Below are the code and all the weights of a small trained network. Each question names an input and a target symbol and asks about switching units off, where a switched-off unit gives its printed mean instead of its output.

import numpy as np


def w(rows, s, z=0):
    codes = np.array(rows[::2]) - 128.0
    scale = np.full(codes.shape[1], s)
    scale[-1] = z or s
    return codes * scale


def f(y):
    return y / 2 * (1 + np.tanh(0.7978845608 * (y + 0.044715 * y**3)))


def softmax(a):
    e = np.exp(a - a.max(-1, keepdims=True))
    return e / e.sum(-1, keepdims=True)


def log_softmax(a):
    a = a - a.max(-1, keepdims=True)
    return a - np.log(np.exp(a).sum(-1, keepdims=True))


def net(x, mask):
    ids = ['ΘΛΞΣΩαβγεημτψ'.index(c) for c in x.split()]
    T = len(ids)
    res = E[ids] + P[:T]
    r = res
    for j in range(2):
        rows = slice(2 * j, 2 * j + 2)
        q, k, v = (r @ M[0][rows].T for M in (Q, K, V))
        z = softmax(np.where(np.tri(T) > 0, q @ k.T / 2**0.5, -1e9)) @ v
        o = O[0][rows]
        res = res + np.where(mask[j], z, o[:, -1]) @ o[:, :-1]
    y = f(res @ A[0][:, :-1].T + A[0][:, -1])
    res = res + np.where(mask[2:6], y, B[0][:, -1]) @ B[0][:, :-1]
    return log_softmax(res[-1] @ U[:, :-1].T + U[:, -1])


Q, K, V, O, A, B = {}, {}, {}, {}, {}, {}
E = w([
[106,179,179,101],'Θ',
[120,10,170,123],'Λ',
[97,12,182,139],'Ξ',
[142,88,11,107],'Σ',
[134,120,133,92],'Ω',
[125,101,255,78],'α',
[76,122,8,139],'β',
[129,184,156,89],'γ',
[171,79,167,60],'ε',
[192,61,8,61],'η',
[156,188,170,73],'μ',
[170,177,214,70],'τ',
[13,163,114,151],'ψ',
],0.0079)
P = w([
[145,154,123,197],'0',
[125,137,124,140],'1',
[100,120,136,101],'2',
[84,110,145,71],'3',
[73,100,145,43],'4',
[58,93,147,21],'5',
[54,82,165,1],'6',
],0.007)
Q[0] = w([
[139,59,66,93],'head 0',
[209,200,98,184],'head 0',
[180,226,152,196],'head 1',
[199,96,17,253],'head 1',
],0.025)
K[0] = w([
[195,162,151,57],'head 0',
[195,112,158,216],'head 0',
[198,35,149,207],'head 1',
[162,223,111,252],'head 1',
],0.023)
V[0] = w([
[164,124,2,104],'head 0',
[15,138,73,172],'head 0',
[214,91,103,88],'head 1',
[147,245,124,85],'head 1',
],0.028)
O[0] = w([
[94,16,32,165,204],'head 0',
[5,227,94,217,120],'head 0',
[168,37,159,210,154],'head 1',
[47,54,173,14,6],'head 1',
],0.016,0.0023)
A[0] = w([
[174,161,82,197,63],'neuron 0',
[72,119,245,241,91],'neuron 1',
[200,88,82,80,5],'neuron 2',
[193,153,163,204,12],'neuron 3',
],0.011,0.002)
B[0] = w([
[62,111,210,100,247],'neuron 0',
[204,109,35,9,198],'neuron 1',
[214,198,75,76,248],'neuron 2',
[92,111,95,237,241],'neuron 3',
],0.012,0.015)
U = w([
[64,130,207,92,86],'Θ',
[104,129,115,204,165],'Λ',
[111,174,102,194,105],'Ξ',
[62,2,164,125,124],'Σ',
[124,88,148,128,253],'Ω',
[166,203,151,140,129],'α',
[63,94,84,123,120],'β',
[74,53,210,84,194],'γ',
[197,163,89,159,108],'ε',
[160,41,68,123,138],'η',
[150,65,156,71,105],'μ',
[182,117,156,70,51],'τ',
[134,202,46,120,82],'ψ',
],0.0056,0.0059)

Each question gives the input, a string of symbols that net reads in full, and the target symbol t.
The units are the heads (2 rows each of Q, K, V and O) and the neurons (one row each of A and B). Each row of codes is followed by its name. A weight is (code - 128) times the scale printed after its matrix; where a second scale follows, it is the last column's (O, A, B and U).
mask holds one flag per unit, heads first, then neurons. A switched-off unit (its flag False) gives its mean, the last column of its rows in O or B, instead of its output. The means were averaged over made-up inputs and are rounded, as every weight is.
A unit's drop is (log p(t) with every unit on - log p(t) with that unit switched off) / (log p(t) with every unit on - log p(t) with every unit switched off).
The circuit of an input: a set's keep is (log p(t) with only the set's units on - log p(t) with every unit switched off) / (log p(t) with every unit on - log p(t) with every unit switched off). Starting from all 6 units, units are removed one at a time, each time the one whose removal leaves the highest keep (on an exact tie, the one counted first), for as long as the keep stays at least 0.8.
circuit, biggest first: the units of the circuit, biggest drop first
unit that matters most: the unit with the biggest drop
k most important neurons: the k neurons with the biggest drops, biggest first
which heads matter: for each layer, one digit per head in row order, 1 if its drop is at least 0.15 and else 0, layers parted by /
input β γ Λ, target γ: which heads matter	01
input γ τ ψ η Λ, target η: circuit, biggest first	head 0
input Λ τ Ξ η Θ Θ Θ, target Θ: circuit, biggest first	head 1; head 0
input Ω Λ β Ω η, target η: which heads matter	10
input Θ γ Σ, target γ: which heads matter	01
input η η Ω μ β Ξ, target β: which heads matter	10
input α μ α η ψ Λ, target ψ: which heads matter	11
input β γ Σ Ξ ψ α, target ψ: which heads matter	10
input Λ Λ ψ Ξ ψ, target ψ: circuit, biggest first	head 0; neuron 1
input Ξ η α ε Λ, target ε: circuit, biggest first	head 0; head 1; neuron 2; neuron 0
input Σ γ γ γ Ξ ε μ, target ε: circuit, biggest first	head 0; head 1; neuron 0; neuron 3
input Λ Θ β β Θ, target β: circuit, biggest first	head 0; head 1
input γ Ξ α β Θ Ξ τ, target Ξ: circuit, biggest first	head 1; neuron 3
input τ Ω Σ Λ, target Σ: 2 most important neurons	neuron 0; neuron 2
input β η Θ Σ Ω Λ γ, target Λ: 3 most important neurons	neuron 3; neuron 2; neuron 0
input η Ω γ Θ Σ η τ, target η: which heads matter	01
input ψ η η α β β, target β: circuit, biggest first	head 0
input ψ Θ Ξ ψ Θ η Λ, target η: which heads matter	00
input γ Σ Λ Σ ε, target ε: which heads matter	11
input γ γ Λ, target γ: 3 most important neurons	neuron 2; neuron 1; neuron 3
input Θ μ γ ψ Λ, target ψ: which heads matter	10
input Σ Θ Θ Ξ Ξ, target Ξ: unit that matters most	head 1
input Θ Σ Ξ Θ τ Λ Θ, target Λ: circuit, biggest first	neuron 3; head 1
input Λ Λ Ξ Ξ, target Ξ: 2 most important neurons	neuron 3; neuron 1
input α α Λ Λ Ξ, target Λ: circuit, biggest first	head 1; neuron 3
input Θ Θ ψ, target ψ: 2 most important neurons	neuron 1; neuron 0
input η τ γ Λ τ, target Λ: 2 most important neurons	neuron 3; neuron 0
